Below are the code and all the weights of a small trained network. Each question names an input and a class and asks about switching units off, where a switched-off unit gives its printed mean instead of its output.

import numpy as np


def w(rows, s, z=0):
    codes = np.array(rows[::2]) - 128.0
    scale = np.full(codes.shape[1], s)
    scale[-1] = z or s
    return codes * scale


def f(y):
    return y / 2 * (1 + np.tanh(0.7978845608 * (y + 0.044715 * y**3)))


def log_softmax(a):
    a = a - a.max(-1, keepdims=True)
    return a - np.log(np.exp(a).sum(-1, keepdims=True))


def net(x, mask):
    res = np.array(x, float).reshape(1, 8) / 4 @ E
    y = f(res @ A[0][:, :-1].T + A[0][:, -1])
    res = res + np.where(mask, y, B[0][:, -1]) @ B[0][:, :-1]
    return log_softmax(res[-1] @ U[:, :-1].T + U[:, -1])


A, B = {}, {}
E = w([
[110,220,252,124,151,117,44,200,119,191,137],'x0',
[126,140,121,128,134,130,123,120,144,126,125],'x1',
[135,140,125,129,123,128,129,121,135,127,123],'x2',
[120,118,131,131,120,140,116,133,131,124,133],'x3',
[156,178,50,125,157,240,172,255,94,135,111],'x4',
[37,193,169,128,118,123,179,137,74,3,115],'x5',
[122,134,121,129,130,129,120,123,134,129,123],'x6',
[56,163,158,126,87,219,240,47,119,222,169],'x7',
],0.011)
A[0] = w([
[94,162,159,129,111,181,178,44,109,212,138,68],'n0',
[105,221,242,119,150,110,71,211,133,205,145,2],'n1',
[146,141,78,122,162,166,156,217,109,139,111,27],'n2',
[35,192,163,123,88,120,165,146,94,2,117,62],'n3',
[55,165,123,123,64,197,198,90,124,203,163,68],'n4',
[138,124,105,137,96,140,136,116,145,97,144,52],'n5',
[135,71,40,138,113,136,177,79,140,82,133,36],'n6',
[201,67,84,140,97,152,106,110,157,242,126,57],'n7',
[136,82,78,119,93,147,147,95,118,92,111,30],'n8',
[115,108,168,108,119,103,103,98,115,135,117,39],'n9',
[105,71,195,134,130,48,132,52,139,120,122,96],'n10',
[122,122,124,144,105,160,106,103,104,140,137,50],'n11',
[163,82,99,100,118,116,121,145,154,190,145,16],'n12',
[165,139,102,147,125,91,72,188,112,104,86,68],'n13',
[137,30,31,121,127,137,200,103,149,82,136,72],'n14',
[158,152,57,115,150,252,154,228,99,120,93,63],'n15',
[142,137,121,123,176,125,157,134,92,149,107,57],'n16',
[86,158,144,123,121,148,144,122,100,57,118,14],'n17',
[120,132,116,94,135,139,108,114,114,128,124,110],'n18',
[110,76,162,120,76,55,76,56,130,129,124,58],'n19',
[178,116,118,140,134,69,78,185,143,50,83,125],'n20',
[114,119,95,96,138,111,128,123,107,132,143,70],'n21',
[102,95,137,104,159,155,119,118,122,133,69,111],'n22',
[124,98,143,111,114,111,106,70,148,106,144,74],'n23',
[160,111,90,103,168,84,45,154,124,47,112,82],'n24',
[167,126,134,117,161,125,90,148,142,220,136,65],'n25',
[159,102,110,123,160,95,100,155,127,100,136,31],'n26',
[134,146,118,153,138,137,118,113,121,129,110,87],'n27',
[159,148,153,118,142,92,152,95,128,127,154,40],'n28',
],0.012,0.0074)
B[0] = w([
[116,52,163,69,106,167,173,141,159,112,159,220],'n0',
[147,166,209,147,86,151,37,53,64,15,51,255],'n1',
[140,178,98,176,68,100,125,124,190,153,198,186],'n2',
[108,109,2,141,227,17,129,176,81,170,80,240],'n3',
[147,35,193,60,133,192,210,101,165,150,141,234],'n4',
[132,135,143,138,148,132,111,127,133,92,136,137],'n5',
[132,149,195,136,119,132,51,114,104,66,72,201],'n6',
[78,106,56,167,219,22,150,157,48,145,97,218],'n7',
[109,143,172,112,128,137,57,117,98,98,96,169],'n8',
[121,154,102,153,101,143,144,171,154,125,126,161],'n9',
[167,205,72,181,78,158,103,184,168,191,179,237],'n10',
[151,105,122,149,122,130,136,148,126,133,119,129],'n11',
[119,130,80,119,183,97,137,165,141,142,87,167],'n12',
[108,76,134,104,123,176,157,79,154,148,127,193],'n13',
[123,169,191,117,108,139,47,111,89,59,82,222],'n14',
[162,221,85,177,80,148,133,142,186,173,198,236],'n15',
[120,122,128,134,125,136,72,118,138,152,153,133],'n16',
[161,104,118,178,187,45,137,144,121,155,103,169],'n17',
[124,118,118,140,110,128,123,126,102,139,126,125],'n18',
[155,199,81,155,100,162,130,137,160,172,195,231],'n19',
[111,39,186,51,93,157,199,123,119,153,158,240],'n20',
[140,151,144,123,150,144,145,126,138,103,117,127],'n21',
[146,121,136,116,116,90,121,87,117,132,142,126],'n22',
[140,176,107,133,112,127,153,133,144,132,150,178],'n23',
[107,57,163,97,132,176,199,107,168,121,143,231],'n24',
[99,142,99,124,205,62,132,167,95,127,86,193],'n25',
[132,97,154,112,138,158,176,131,133,135,137,169],'n26',
[95,129,119,120,120,136,118,133,112,139,124,123],'n27',
[96,136,101,137,143,147,122,79,147,126,159,138],'n28',
],0.0099,0.02)
U = w([
[111,1,172,71,89,168,175,111,165,120,173,148],'0',
[131,224,87,141,42,137,114,125,182,152,223,254],'1',
[116,155,196,111,85,132,34,99,90,27,63,47],'2',
[103,86,56,122,224,44,131,136,99,134,100,37],'3',
],0.0079,0.0022)

Each question gives the input, the list of numbers given to net, and the class t.
The units are the neurons (one row each of A and B). Each row of codes is followed by its name. A weight is (code - 128) times the scale printed after its matrix; where a second scale follows, it is the last column's (A, B and U).
mask holds one flag per neuron, in row order. A switched-off neuron (its flag False) gives its mean, the last column of its row in B, instead of its output. The means were averaged over made-up inputs and are rounded, as every weight is.
A unit's drop is (log p(t) with every unit on - log p(t) with that unit switched off) / (log p(t) with every unit on - log p(t) with every unit switched off).
The circuit of an input: a set's keep is (log p(t) with only the set's units on - log p(t) with every unit switched off) / (log p(t) with every unit on - log p(t) with every unit switched off). Starting from the 12 units with the biggest drops (on a tie, the unit counted first), units are removed one at a time, each time the one whose removal leaves the highest keep (on an exact tie, the one counted first), for as long as the keep stays at least 0.8.
units of the circuit, in order: the units of the circuit, biggest drop first
most important unit: the unit with the biggest drop
top k neurons: the k neurons with the biggest drops, biggest first
drop of u: that unit's drop, to one decimal
input [6,-2,5,-2,4,-7,1,0], class 3: top 4 neurons -> n7, n25, n14, n6
input [-3,-4,-6,0,3,-6,-5,-7], class 0: top 3 neurons -> n20, n3, n24
input [7,-3,5,4,-6,-4,-1,-3], class 2: top 2 neurons -> n1, n15
input [3,4,7,2,4,6,7,-1], class 3: units of the circuit, in order -> n3
input [-6,-7,1,-7,6,0,-5,3], class 1: top 3 neurons -> n15, n1, n2
input [-5,1,3,-2,2,1,-5,4], class 2: top 2 neurons -> n14, n6
input [-3,3,5,4,0,5,3,-6], class 0: top 3 neurons -> n20, n24, n7
input [-7,6,2,-2,6,-2,-5,-3], class 2: top 2 neurons -> n14, n6
input [5,7,-8,-1,3,-4,0,1], class 2: top 2 neurons -> n1, n3
input [8,8,-5,3,8,6,-5,-7], class 1: top 4 neurons -> n15, n2, n4, n14
input [0,-5,1,2,-4,7,2,-6], class 3: top 4 neurons -> n3, n4, n0, n17
input [-7,3,0,-8,-8,1,-3,3], class 1: top 3 neurons -> n10, n19, n1
input [-3,1,8,-1,1,-3,-4,2], class 2: top 2 neurons -> n3, n14
input [-5,-3,-5,1,2,4,4,0], class 2: units of the circuit, in order -> n14
input [2,-6,7,0,-8,-3,-8,6], class 1: top 2 neurons -> n10, n19
input [-2,8,3,2,-1,-6,-4,-5], class 3: top 4 neurons -> n7, n4, n0, n12
input [2,3,-5,-8,5,-6,1,3], class 3: top 3 neurons -> n7, n25, n10
input [4,3,2,2,-6,-6,5,-6], class 0: drop of n26 -> 0.4
input [-5,2,-6,3,1,7,1,1], class 3: drop of n14 -> 0.0
input [2,-7,6,-2,4,4,1,6], class 0: most important unit -> n4
input [3,8,-4,-6,2,-7,6,-8], class 0: drop of n20 -> 1.3
input [-6,-6,-4,3,0,3,1,4], class 2: drop of n14 -> 0.2
